What each symbol does to the objects:
* | b l s w j
Lut | Vad Zib Bak Nem Pim
Bel | Zuf Rom Rap Pem Pek
Faf | Gov Rup Sil Vif Nez
Vis | Pok Nal Kek Mog Kuz
Lol | Mer Zet Zuv Dab Zod
Bak | Niz Vev Nem Bub Lut
Dev | Dod Sor Lop Piz Vin
Mog | Tas Fif Nez Faf Kek
Rog | Vif Bev Fov Kuz Vid
Mab | Zof Fuf Bag Diz Zol
Giz | Fif Gul Ret Gan Piz
Fif | Mog Giz Ven Rup Dok
Gul | Giz Pab Nav Pom Pef
Bag | Zit Pid Diz Maf Mab
Zil | Vel Vif Mit Lun Nen
Dak | Sor Mon Res Kag Seg
Meb | Rap Bub Seg Dak Rom
Rup | Faf Gan Vid Rog Ven
Vel | Maf Zil Til Bep Mik
Maf | Viv Vel Zep Lig Diz
Ven | Nez Ret Rup Vid Fif
Mas | Mon Zod Mer Zez Pon
Neb | Mit Fov Dom Pok Vif
Diz | Ton Mik Maf Zep Bag
Gov | Pid Faf Nen Zil Kup
Lun | Bep Dom Mal Mos Mit
Lop | Nal Sop Piz Giz Dev
Pef | Piz Kag Gul Nav Sop
Niz | Pek Bak Rom Meb Vad
Nav | Ret Tos Pom Zuf Gul
Pid | Bag Gov Mik Vel Fuf
Dod | Kuz Dev Nal Dok Luv
Sil | Nen Vid Vif Neb Faf
Seg | Pem Nif Dak Res Meb
Vad | Tos Lut Niz Rom Nad
Pek | Pom Niz Bel Rap Tos
Mit | Til Neb Lun Mal Zil
Bev | Rog Bab Luv Dod Lup
Kek | Vez Dok Mog Nez Vis
Mik | Diz Nen Vel Til Pid
Gud | Kag Zez Nad Vad Gep
Ret | Ven Nav Gan Lup Giz
Gep | Res Mer Gud Nad Mon
Pom | Gan Pek Zuf Bab Nav
Dok | Kek Piz Fif Ven Nal
Nem | Rom Muz Bub Nif Bak
Mer | Gep Lol Zez Pim Mas
Dab | Pim Zof Zib Vev Zuv
Nad | Pab Pim Vad Niz Gud
Zez | Gud Zuv Pim Lut Mer
Nal | Vis Lop Dok Fif Dod
Vid | Sil Lup Rog Fov Rup
Bep | Lig Lun Dif Gif Til
Piz | Dok Pef Giz Ret Lop
Tas | Lof Mog Kup Gov Vez
Dom | Lun Kuz Pok Vez Neb
Nen | Mik Sil Zil Mit Gov
Pim | Nad Dab Lut Bak Zez
Zuv | Zez Zab Dab Zib Lol
Zep | Peg Til Lig Nur Maf
Lig | Bar Bep Nur Zet Zep
Sop | Lop Res Pef Gul Sor
Viv | Muz Maf Peg Bar Ton
Til | Zep Mit Bep Dif Vel
Gan | Rup Pom Lup Bev Ret
Fuf | Mab Kup Pid Mik Lof
Pok | Mal Vis Vez Tas Dom
Gif | Zet Mos Zol Mab Dif
Vif | Zil Rog Neb Dom Sil
Muz | Nem Viv Sev Pon Vev
Vev | Bak Ton Muz Sev Zib
Mos | Gif Vez Lof Fuf Mal
Pon | Nif Bar Mas Mer Sev
Zol | Zab Lof Mab Bag Gif
Tos | Nav Vad Pek Bel Pab
Kuz | Dom Dod Vis Kek Fov
Res | Sop Gep Kag Pab Dak
Lof | Zol Tas Fuf Pid Mos
Bub | Meb Sev Nif Mon Nem
Pab | Gul Nad Tos Pek Kag
Fov | Neb Luv Kuz Vis Rog
Vin | Luv Pem Dev Lop Bab
Bar | Pon Lig Zod Lol Peg
Kup | Fuf Nez Gov Nen Tas
Lup | Vid Zuf Bev Luv Gan
Nez | Kup Ven Faf Sil Mog
Bab | Bev Rap Vin Dev Zuf
Pem | Vin Seg Sor Sop Rap
Vez | Mos Kek Tas Kup Pok
Zab | Zuv Zol Zof Zit Zet
Rap | Bab Meb Pem Sor Bel
Peg | Sev Zep Bar Zod Viv
Zit | Zib Bag Ton Viv Zof
Zof | Dab Mab Zit Ton Zab
Rom | Bel Nem Meb Seg Niz
Kag | Pef Gud Pab Tos Res
Sor | Dev Dak Sop Pef Pem
Dif | Nur Mal Gif Zol Bep
Ton | Vev Diz Viv Peg Zit
Nif | Seg Pon Mon Gep Bub
Sev | Bub Peg Pon Mas Muz
Zib | Lut Zit Vev Muz Dab
Zuf | Lup Bel Bab Vin Pom
Zod | Mas Nur Lol Zuv Bar
Nur | Zod Dif Zet Zab Lig
Mon | Dak Mas Gep Gud Nif
Mal | Dif Pok Mos Lof Lun
Zet | Lol Gif Zab Zof Nur
Luv | Fov Vin Dod Nal Bev

In the rows, 66 means zero.

The rows follow the links: the fewer symbols apart two objects are, the more alike their rows tend to be.

Each row is also shifted at random along 5 hidden directions that mean nothing.

Some objects, each with a row of numbers:
Zuv -> [68,74,72,63,58,63,70,78,73,67,63,74,54,60,65,58,77,68,59,72,95,67,58,55,60,55,69,68,73,50,65,73,62,49]
Fov -> [93,55,58,67,65,55,60,64,54,55,64,61,78,67,52,78,67,83,78,81,44,61,71,70,64,82,46,67,48,69,53,56,81,81]
Lol -> [56,73,72,62,59,61,60,82,69,74,55,76,61,66,64,77,68,76,60,67,78,72,57,61,68,53,62,62,69,47,50,71,73,61]
Vin -> [66,55,56,69,76,60,87,69,61,59,75,69,68,72,64,61,58,57,74,59,41,54,61,67,69,75,51,67,67,76,70,66,57,72]
Zuf -> [84,51,54,63,76,59,85,64,67,42,67,63,63,42,53,62,58,76,82,63,86,46,60,48,62,76,52,68,61,79,75,63,56,65]
Gif -> [47,74,75,54,56,70,60,68,63,85,58,65,73,61,80,59,64,79,63,65,79,71,61,55,68,58,57,61,67,70,62,65,64,86]
Zof -> [78,78,85,67,53,73,66,76,67,67,60,80,52,84,58,72,66,53,50,70,56,69,56,70,64,49,70,63,51,64,61,70,48,60]
Mik -> [82,72,72,59,51,82,31,55,63,75,53,58,64,65,58,84,59,64,75,73,64,59,66,57,82,56,58,62,39,82,51,56,85,82]
Diz -> [71,77,82,62,53,80,67,72,61,64,58,76,52,71,58,64,69,64,55,74,76,73,52,64,61,56,77,67,47,74,67,73,40,68]
Giz -> [76,52,47,72,76,57,72,69,64,72,78,61,60,55,73,69,58,65,79,47,78,66,62,65,79,68,59,59,77,71,54,65,73,73]
Nur -> [63,74,68,52,55,60,59,70,73,86,69,59,56,62,85,51,63,63,72,65,96,63,53,47,71,60,40,60,71,60,59,59,76,74]
Ven -> [66,62,50,80,69,64,80,72,53,82,91,68,65,76,77,49,83,51,67,60,55,78,70,83,73,73,81,70,82,65,62,78,64,69]
Vif -> [82,64,60,71,60,70,42,57,55,76,66,58,78,71,61,79,72,67,73,73,45,68,80,76,78,70,67,66,55,71,52,60,91,79]
Nif -> [71,72,70,72,65,75,65,62,78,51,66,71,56,75,50,64,75,39,59,73,54,51,73,65,62,59,82,77,66,59,81,71,68,33]
Gep -> [47,66,70,63,73,60,75,64,77,49,57,69,75,62,62,64,66,73,58,69,62,57,72,61,50,68,66,70,76,53,83,66,62,47]
Zod -> [55,74,75,61,58,58,69,81,71,75,59,76,66,69,72,65,70,74,57,67,75,67,60,59,62,53,55,64,76,48,59,70,67,62]
Ton -> [76,81,83,70,52,76,71,77,70,74,70,82,52,91,62,59,74,37,48,69,49,64,60,71,65,47,73,68,60,63,68,76,49,53]
Nad -> [30,65,64,62,75,60,69,65,74,60,58,68,76,68,67,70,60,68,64,64,48,61,68,66,60,71,61,70,79,51,74,65,73,55]
Gud -> [60,63,69,65,71,68,61,63,72,40,46,71,68,58,43,87,60,76,64,72,60,58,67,63,58,65,73,70,57,58,71,65,69,47]
Peg -> [75,75,76,62,53,64,63,77,72,70,59,75,60,74,61,67,69,62,59,73,67,55,61,55,66,51,51,66,61,57,59,67,70,60]
Res -> [28,64,63,72,82,71,67,64,68,65,65,70,62,77,69,80,50,51,58,47,42,80,61,86,69,66,87,62,76,62,67,69,56,57]
Zez -> [48,70,76,62,68,51,70,72,77,60,59,72,72,82,70,67,61,67,53,69,44,65,67,71,50,66,53,65,75,43,71,61,66,51]
Nem -> [39,69,75,64,72,54,75,70,76,60,58,73,80,79,71,67,62,70,48,65,40,64,74,73,49,63,59,66,82,45,77,64,63,51]
Dom -> [65,65,57,67,64,67,51,57,60,84,74,50,73,51,83,56,78,78,70,62,97,82,79,69,72,69,82,63,80,66,61,66,82,75]
Kup -> [59,68,70,64,62,71,61,58,56,71,65,59,78,63,72,58,75,81,62,74,69,80,74,73,58,75,78,67,63,71,70,65,61,79]
Zol -> [55,74,71,57,53,77,49,68,62,85,57,65,61,59,71,69,64,71,69,66,85,73,55,56,78,55,65,62,59,71,53,67,71,82]
Rog -> [89,57,57,76,67,64,61,68,50,57,65,66,64,65,50,84,70,80,70,72,59,81,66,83,69,77,80,65,50,69,49,68,68,73]
Vel -> [67,72,73,56,56,72,51,58,68,80,61,55,68,50,79,58,64,77,68,64,101,69,68,51,69,57,63,59,64,75,66,59,69,79]
Bar -> [60,76,79,61,57,58,80,80,73,73,65,78,68,75,74,51,73,66,51,69,68,62,63,58,55,54,54,66,76,51,71,71,55,59]
Nen -> [80,70,73,65,57,80,53,54,56,58,61,60,67,66,54,66,74,70,65,83,65,73,70,72,60,73,82,71,42,80,70,64,59,72]
Vez -> [62,62,67,60,64,61,57,58,57,68,57,54,85,48,72,66,70,105,65,71,86,81,77,67,57,75,70,62,66,67,64,60,69,83]
Vad -> [43,65,56,65,72,70,53,61,74,62,60,62,60,61,60,78,62,54,75,63,64,60,62,62,75,68,71,70,72,56,64,66,86,52]
Kek -> [82,59,53,68,66,53,56,59,60,75,79,50,73,63,77,58,72,71,78,69,70,68,76,68,70,80,54,64,71,65,58,56,88,77]
Mab -> [85,74,76,55,48,79,56,64,65,63,56,66,56,59,53,63,69,66,71,81,83,53,57,45,68,58,57,70,42,79,66,65,63,72]
Muz -> [36,74,70,66,67,57,70,81,70,76,64,74,58,74,78,65,69,69,51,62,75,89,55,77,58,62,77,63,85,38,59,73,60,54]
Mer -> [59,72,75,65,66,57,70,70,76,57,63,72,61,79,66,63,66,59,54,73,56,65,65,70,51,65,61,68,71,45,73,65,63,45]
Lig -> [71,77,75,55,50,68,58,70,67,76,64,67,59,82,67,60,64,50,70,78,52,52,54,53,71,60,36,67,51,68,61,60,73,76]

The symbols that take the first to the second take the third to the fourth, perhaps in another order. What is the fourth?
Answers are names.
A [53,75,67,61,57,59,62,79,71,81,64,72,62,76,71,63,74,58,66,71,62,59,59,57,72,58,49,68,76,46,55,70,84,61]
B [62,72,71,60,58,57,64,78,71,66,57,74,62,69,62,68,71,71,64,76,71,60,58,55,62,61,51,68,67,47,59,68,75,58]
C [72,71,73,62,56,79,41,54,57,69,58,58,67,73,62,76,61,64,68,76,52,72,66,71,70,69,68,64,41,79,59,58,71,82]
D Mos

A [48,72,66,61,62,57,58,80,69,76,58,72,59,68,69,75,67,72,64,68,75,73,54,63,68,60,58,64,74,42,50,68,82,60]
B [73,68,68,69,68,65,49,66,79,54,56,65,50,53,56,84,63,68,62,64,97,72,64,64,64,57,84,62,67,49,60,65,75,38]
C [77,72,68,63,60,62,57,71,76,55,60,68,48,64,55,70,70,61,67,78,86,61,56,56,61,64,63,70,61,48,62,66,76,44]
D Bub

A [56,66,64,70,67,66,62,61,58,83,73,58,78,57,85,54,78,82,58,61,86,91,80,79,62,70,90,62,82,65,67,70,63,75]
B [75,59,58,74,69,62,46,64,53,74,65,58,71,62,68,87,64,84,67,61,69,93,72,87,74,72,81,57,62,63,43,61,79,79]
C [90,56,51,79,74,72,66,68,59,62,75,68,48,63,53,83,58,51,76,52,66,69,58,75,85,64,81,63,58,79,51,71,65,65]
D Pom

A [77,77,82,58,51,75,70,70,65,63,62,72,57,76,60,53,70,57,61,81,65,58,55,55,59,60,57,70,47,74,73,67,48,67]
B [60,77,70,69,61,65,69,75,74,67,71,74,47,80,66,57,76,45,56,72,70,72,58,71,60,62,78,70,73,46,68,74,62,41]
C [64,69,75,63,60,72,64,57,55,62,62,61,79,67,65,58,74,82,59,80,61,77,74,73,52,76,76,70,55,75,75,64,53,77]
D Diz

A [76,66,59,74,60,74,42,57,55,80,70,57,71,70,65,73,76,62,70,69,55,74,80,78,79,67,81,66,60,72,53,65,87,76]
B [71,65,58,71,64,67,52,58,59,83,76,53,73,61,79,59,77,69,68,63,78,80,80,75,72,70,80,64,75,67,60,64,81,74]
C [73,72,70,67,62,64,54,70,74,57,60,70,49,74,53,78,67,54,62,75,66,66,58,67,65,62,69,68,59,48,59,66,76,44]
D Pon

A [60,74,67,65,60,61,59,74,73,68,65,71,54,81,63,67,70,49,65,74,58,63,57,66,66,64,58,70,68,46,59,67,80,50]
B [55,67,64,65,71,60,59,64,81,62,61,63,63,55,68,68,66,67,64,61,85,62,70,59,63,60,71,66,81,48,70,64,79,44]
C [85,55,55,76,73,69,71,68,58,57,71,71,56,70,50,82,56,53,75,57,47,62,58,75,80,67,70,64,53,79,56,68,62,68]
D Nal

A [60,77,87,60,56,67,76,77,64,69,59,79,63,86,69,61,62,65,47,71,51,74,54,71,54,58,59,63,56,63,68,68,38,71]
B [80,78,83,60,52,69,68,73,69,65,62,74,56,82,62,60,65,53,57,76,58,58,55,60,61,56,53,66,50,67,67,65,51,65]
C [75,72,78,53,53,72,54,58,67,71,56,60,74,58,67,61,63,76,68,74,76,53,69,48,65,59,48,64,53,79,68,57,68,81]
D Bep

A [77,71,66,60,59,57,63,69,80,58,67,63,51,64,63,55,74,57,70,79,88,53,59,49,59,66,52,72,68,47,69,63,79,44]
B [78,74,76,60,52,62,63,77,71,63,54,77,65,74,52,71,70,67,63,80,58,48,62,52,64,55,44,69,56,56,59,65,74,59]
C [77,71,81,59,56,77,48,56,61,64,50,62,70,61,59,78,58,81,61,71,71,71,68,65,63,59,67,60,43,80,63,57,58,80]
D Zil

A [69,72,84,53,55,66,70,72,65,58,49,72,64,59,60,67,60,89,58,76,85,70,52,55,52,61,55,62,49,69,66,63,43,75]
B [70,74,73,61,52,84,39,61,62,81,56,62,61,63,64,78,63,64,69,65,75,69,63,60,82,52,72,62,49,78,52,65,75,80]
C [98,57,57,69,68,54,68,60,60,55,73,54,67,49,65,57,74,86,73,73,95,72,73,65,57,81,66,65,64,68,65,60,67,68]
D Nal

A [78,74,78,59,53,63,60,74,72,71,58,72,60,73,63,69,62,64,62,71,68,57,58,54,67,52,46,62,56,60,57,62,69,66]
B [75,76,83,66,52,71,59,79,65,68,53,84,59,88,52,84,62,57,52,73,39,63,58,71,68,47,61,64,48,62,53,69,59,64]
C [56,70,65,70,61,78,54,59,54,81,71,61,73,73,73,60,79,63,63,70,58,83,75,81,70,70,88,69,65,71,64,70,69,77]
D Kup

A [58,77,75,63,55,77,58,74,63,81,63,71,47,71,72,66,64,58,60,64,83,84,48,67,72,55,76,61,59,65,54,71,55,71]
B [80,74,82,55,53,60,67,72,71,63,57,71,64,75,63,62,61,67,61,78,60,52,58,51,57,58,35,64,52,64,66,58,59,69]
C [102,53,56,72,68,58,78,68,58,49,69,65,68,45,51,64,75,88,75,71,87,59,71,59,62,73,65,68,61,73,64,68,63,67]
D Vid

A [70,73,75,58,56,60,60,76,73,75,60,69,58,63,73,67,62,72,61,64,89,67,57,54,66,51,51,58,67,57,55,63,67,67]
B [70,72,86,48,52,63,74,68,65,54,47,71,77,63,59,60,62,92,61,85,67,53,59,46,48,65,36,66,46,73,74,59,47,81]
C [57,54,44,71,80,60,72,70,61,78,79,62,56,57,79,68,55,60,79,42,78,76,55,70,84,70,68,58,82,69,52,69,72,74]
D Sor

A [70,61,60,78,70,64,57,66,52,76,73,62,67,71,72,75,70,73,61,60,62,97,72,94,70,73,90,59,68,63,50,68,66,75]
B [59,68,69,67,62,75,54,59,53,72,62,60,73,61,68,68,73,82,61,71,73,89,71,79,63,72,89,65,60,71,63,68,62,78]
C [44,72,75,56,62,47,74,81,69,64,54,77,79,84,67,68,65,76,58,79,35,58,60,63,52,68,32,68,69,42,63,62,71,65]
D Bub

A [68,64,67,72,68,58,73,62,58,72,77,61,82,72,80,51,75,76,55,66,58,81,83,84,54,74,75,64,75,66,73,65,57,73]
B [79,61,49,73,66,61,59,62,58,80,87,54,63,69,78,53,78,54,78,65,68,74,72,75,76,79,68,67,74,65,57,65,84,72]
C [74,80,81,70,53,73,71,78,69,73,67,81,53,84,63,61,74,46,49,68,61,67,60,69,64,46,74,67,63,60,66,76,50,54]
D Zet

A [59,78,71,61,56,61,67,77,75,89,72,70,60,75,85,49,73,51,60,62,76,62,62,55,70,51,51,63,82,52,63,69,72,63]
B [65,77,80,61,54,70,67,75,66,74,63,74,55,81,69,62,63,56,56,70,62,70,53,65,63,57,60,63,56,65,62,67,52,70]
C [46,66,62,66,76,68,76,59,77,54,72,63,58,62,68,52,68,49,65,62,74,61,64,64,58,71,80,73,80,60,88,69,58,42]
D Mon

A [85,57,52,79,71,64,78,70,59,71,82,69,63,65,65,63,72,56,71,54,62,64,70,72,77,64,73,66,73,74,60,74,66,67]
B [69,65,65,70,64,65,57,59,57,74,68,59,81,63,72,64,74,81,62,68,65,79,81,78,64,71,77,64,68,68,63,64,71,77]
C [95,63,67,66,60,60,65,54,61,59,70,57,85,70,62,55,77,72,68,83,46,51,87,64,55,77,49,71,56,74,75,56,74,74]
D Vel

A [26,62,65,63,81,59,74,63,72,57,59,66,76,71,71,72,50,67,62,58,40,67,64,73,58,74,61,65,77,57,76,62,60,61]
B [70,65,70,60,68,54,57,64,81,47,49,64,70,56,55,80,58,81,65,73,73,52,70,54,55,64,50,65,65,49,67,55,81,48]
C [73,68,70,52,57,68,39,51,64,71,56,48,73,56,71,70,57,80,76,74,78,64,67,54,68,71,46,61,49,77,59,48,82,87]
D Neb

